Here is a tiny trained network, its code and every weight. The questions are about switching its units off for an input and a class, where a switched-off unit gives its printed mean instead of its output.

import numpy as np


def w(rows, s, z=0):
    codes = np.array(rows[::2]) - 128.0
    scale = np.full(codes.shape[1], s)
    scale[-1] = z or s
    return codes * scale


def norm(h):
    return h / np.sqrt((h * h).mean(-1, keepdims=True) + 1e-5)


def f(y):
    return y / 2 * (1 + np.tanh(0.7978845608 * (y + 0.044715 * y**3)))


def log_softmax(a):
    a = a - a.max(-1, keepdims=True)
    return a - np.log(np.exp(a).sum(-1, keepdims=True))


def net(x, mask):
    res = np.array(x, float).reshape(1, 3) / 4 @ E
    u = 0
    for l in range(2):
        y = f(norm(res) @ A[l][:, :-1].T + A[l][:, -1])
        res = res + np.where(mask[u : u + 8], y, B[l][:, -1]) @ B[l][:, :-1]
        u += 8
    return log_softmax(norm(res)[-1] @ U[:, :-1].T + U[:, -1])


A, B = {}, {}
E = w([
[151,172,207,172,26,174],'x0',
[226,3,151,121,180,101],'x1',
[179,183,201,46,161,135],'x2',
],0.003)
A[0] = w([
[92,190,109,159,2,132,128],'0.n1',
[148,180,220,130,79,122,145],'0.n2',
[153,28,107,183,69,115,252],'0.n3',
[52,134,103,157,155,94,75],'0.n4',
[191,132,210,53,110,119,111],'0.n5',
[135,127,123,202,95,164,87],'0.n6',
[187,30,140,114,162,94,210],'0.n7',
[61,64,113,125,127,102,45],'0.n8',
],0.0065,0.0014)
B[0] = w([
[216,100,98,126,74,161,253],'0.n1',
[189,223,144,114,102,72,219],'0.n2',
[71,49,78,68,244,192,228],'0.n3',
[127,139,255,169,108,115,170],'0.n4',
[137,167,53,128,69,162,219],'0.n5',
[166,92,133,59,154,127,154],'0.n6',
[123,64,67,145,84,224,252],'0.n7',
[159,159,212,90,125,113,152],'0.n8',
],0.0051,0.0038)
A[1] = w([
[174,18,2,113,67,164,160],'1.n1',
[77,148,137,141,205,58,64],'1.n2',
[214,134,100,83,216,114,135],'1.n3',
[178,99,79,79,211,169,189],'1.n4',
[109,176,124,178,54,139,142],'1.n5',
[228,191,98,118,44,76,149],'1.n6',
[90,131,114,172,135,104,5],'1.n7',
[54,165,44,145,73,86,132],'1.n8',
],0.0052,0.0016)
B[1] = w([
[66,123,180,119,233,123,254],'1.n1',
[123,156,112,119,146,3,129],'1.n2',
[139,150,132,145,78,145,147],'1.n3',
[127,123,122,157,99,198,193],'1.n4',
[155,126,59,93,108,164,165],'1.n5',
[133,216,54,51,91,127,222],'1.n6',
[132,134,138,148,102,111,112],'1.n7',
[202,90,156,130,81,126,143],'1.n8',
],0.0057)
U = w([
[78,157,157,141,173,10,153],'0',
[159,122,158,159,130,108,1],'1',
[94,52,123,128,211,213,189],'2',
[125,95,139,175,67,89,38],'3',
[172,212,84,86,61,168,208],'4',
],0.012,0.005)

Each question gives the input, the list of numbers given to net, and the class t.
The units are the neurons (one row each of A and B). Each row of codes is followed by its name. A weight is (code - 128) times the scale printed after its matrix; where a second scale follows, it is the last column's (A, B and U).
mask holds one flag per neuron, layer by layer. A switched-off neuron (its flag False) gives its mean, the last column of its row in B, instead of its output. The means were averaged over made-up inputs and are rounded, as every weight is.
A unit's drop is (log p(t) with every unit on - log p(t) with that unit switched off) / (log p(t) with every unit on - log p(t) with every unit switched off).
The circuit of an input: a set's keep is (log p(t) with only the set's units on - log p(t) with every unit switched off) / (log p(t) with every unit on - log p(t) with every unit switched off). Starting from the 12 units with the biggest drops (on a tie, the unit counted first), units are removed one at a time, each time the one whose removal leaves the highest keep (on an exact tie, the one counted first), for as long as the keep stays at least 0.8.
circuit, biggest first: the units of the circuit, biggest drop first
most important unit: the unit with the biggest drop
k most important neurons: the k neurons with the biggest drops, biggest first
top k neurons in layer l: the k neurons of layer l with the biggest drops, biggest first
input [-7,-1,2], class 0: circuit, biggest first : [1.n2 0.n1 0.n5 0.n3]
input [-8,-8,-7], class 0: most important unit : 0.n7
input [-5,-6,-2], class 3: 4 most important neurons : [1.n1 0.n3 0.n2 0.n5]
input [4,-2,-6], class 2: 2 most important neurons : [0.n3 1.n1]
input [-8,-7,-4], class 0: 2 most important neurons : [0.n7 0.n5]
input [-6,-2,-8], class 0: top 3 neurons in layer 0 : [0.n7 0.n4 0.n1]
input [-7,-1,-4], class 0: top 2 neurons in layer 0 : [0.n1 0.n4]
input [-8,-2,5], class 0: top 2 neurons in layer 1 : [1.n2 1.n6]
input [-5,-2,-8], class 0: top 4 neurons in layer 0 : [0.n7 0.n4 0.n1 0.n8]
input [-7,-7,-7], class 0: top 2 neurons in layer 1 : [1.n2 1.n4]
input [6,3,-1], class 2: 2 most important neurons : [0.n3 1.n1]
input [1,-4,-5], class 2: 2 most important neurons : [0.n2 1.n1]
